Below is a small trained network, with its code and all its weights. Each question gives an input and a class and asks what happens when units are switched off, that is, made to give their printed mean instead of their output.

import numpy as np


def w(rows, s, z=0):
    codes = np.array(rows[::2]) - 128.0
    scale = np.full(codes.shape[1], s)
    scale[-1] = z or s
    return codes * scale


def f(y):
    return np.maximum(y, 0)


def log_softmax(a):
    a = a - a.max(-1, keepdims=True)
    return a - np.log(np.exp(a).sum(-1, keepdims=True))


def net(x, mask):
    res = np.array(x, float).reshape(1, 3) / 4 @ E
    y = f(res @ A[0][:, :-1].T + A[0][:, -1])
    res = res + np.where(mask, y, B[0][:, -1]) @ B[0][:, :-1]
    return log_softmax(res[-1] @ U[:, :-1].T + U[:, -1])


A, B = {}, {}
E = w([
[139,106,125,198,86,35],'x0',
[126,219,150,117,75,104],'x1',
[123,115,7,74,89,130],'x2',
],0.014)
A[0] = w([
[93,48,87,80,151,174,115],'N1',
[80,214,199,62,156,192,27],'N2',
[180,170,135,99,106,122,138],'N3',
[138,91,229,143,197,176,53],'N4',
[123,59,111,92,134,205,110],'N5',
[127,118,113,120,127,144,125],'N6',
[139,117,203,163,178,167,136],'N7',
[107,221,158,55,174,224,130],'N8',
[154,92,115,154,105,74,144],'N9',
[121,130,40,110,41,118,50],'N10',
[105,254,120,65,60,133,21],'N11',
[199,203,194,198,79,33,91],'N12',
[139,111,62,55,175,163,109],'N13',
[157,10,147,197,155,128,31],'N14',
[153,48,100,158,85,66,26],'N15',
[74,81,92,42,158,162,141],'N16',
[114,55,72,109,132,153,111],'N17',
[138,81,102,130,126,176,69],'N18',
[156,8,121,163,203,121,122],'N19',
[167,59,115,141,94,74,83],'N20',
[147,197,184,181,123,77,74],'N21',
[113,133,72,89,59,76,10],'N22',
],0.012,0.014)
B[0] = w([
[189,124,149,98,135,163,211],'N1',
[70,165,207,225,83,110,186],'N2',
[113,163,115,166,114,94,163],'N3',
[161,63,4,30,100,75,188],'N4',
[186,113,156,100,143,150,197],'N5',
[147,124,113,151,132,150,148],'N6',
[101,106,58,143,65,59,201],'N7',
[73,131,94,153,46,47,248],'N8',
[84,158,139,145,96,145,182],'N9',
[55,137,137,199,86,56,188],'N10',
[165,53,2,42,81,57,183],'N11',
[138,168,215,134,198,204,213],'N12',
[195,110,152,121,170,140,216],'N13',
[45,199,196,240,92,116,168],'N14',
[204,41,13,15,98,64,161],'N15',
[188,94,136,96,165,175,227],'N16',
[187,137,132,81,156,169,196],'N17',
[133,137,165,123,145,166,151],'N18',
[44,137,103,151,53,47,211],'N19',
[123,108,81,89,107,60,165],'N20',
[145,179,214,98,175,176,179],'N21',
[32,182,196,211,83,97,157],'N22',
],0.011,0.016)
U = w([
[147,76,26,97,108,87,232],'0',
[38,212,161,219,101,92,109],'1',
[203,160,197,115,233,250,2],'2',
],0.012,0.0037)

Each question gives the input, the list of numbers given to net, and the class t.
The units are the neurons (one row each of A and B). Each row of codes is followed by its name. A weight is (code - 128) times the scale printed after its matrix; where a second scale follows, it is the last column's (A, B and U).
mask holds one flag per neuron, in row order. A switched-off neuron (its flag False) gives its mean, the last column of its row in B, instead of its output. The means were averaged over made-up inputs and are rounded, as every weight is.
A unit's drop is (log p(t) with every unit on - log p(t) with that unit switched off) / (log p(t) with every unit on - log p(t) with every unit switched off).
The circuit of an input: a set's keep is (log p(t) with only the set's units on - log p(t) with every unit switched off) / (log p(t) with every unit on - log p(t) with every unit switched off). Starting from the 12 units with the biggest drops (on a tie, the unit counted first), units are removed one at a time, each time the one whose removal leaves the highest keep (on an exact tie, the one counted first), for as long as the keep stays at least 0.8.
circuit, biggest first: the units of the circuit, biggest drop first
top k neurons: the k neurons with the biggest drops, biggest first
drop when u is switched off: that unit's drop, to one decimal
input [1,-7,0], class 1: circuit, biggest first : [N14]
input [0,-3,1], class 2: circuit, biggest first : [N8; N7]
input [5,7,0], class 2: top 4 neurons : [N12; N8; N19; N21]
input [1,1,-7], class 2: top 2 neurons : [N12; N8]
input [4,2,8], class 1: top 3 neurons : [N22; N10; N4]
input [1,-6,-2], class 1: top 2 neurons : [N14; N11]
input [2,-3,0], class 1: top 2 neurons : [N4; N11]
input [-2,2,0], class 1: top 4 neurons : [N4; N11; N15; N16]
input [-3,-4,-6], class 0: drop when N4 is switched off : 7.2
input [2,5,2], class 1: drop when N4 is switched off : 0.2
input [1,1,5], class 1: drop when N10 is switched off : 0.3
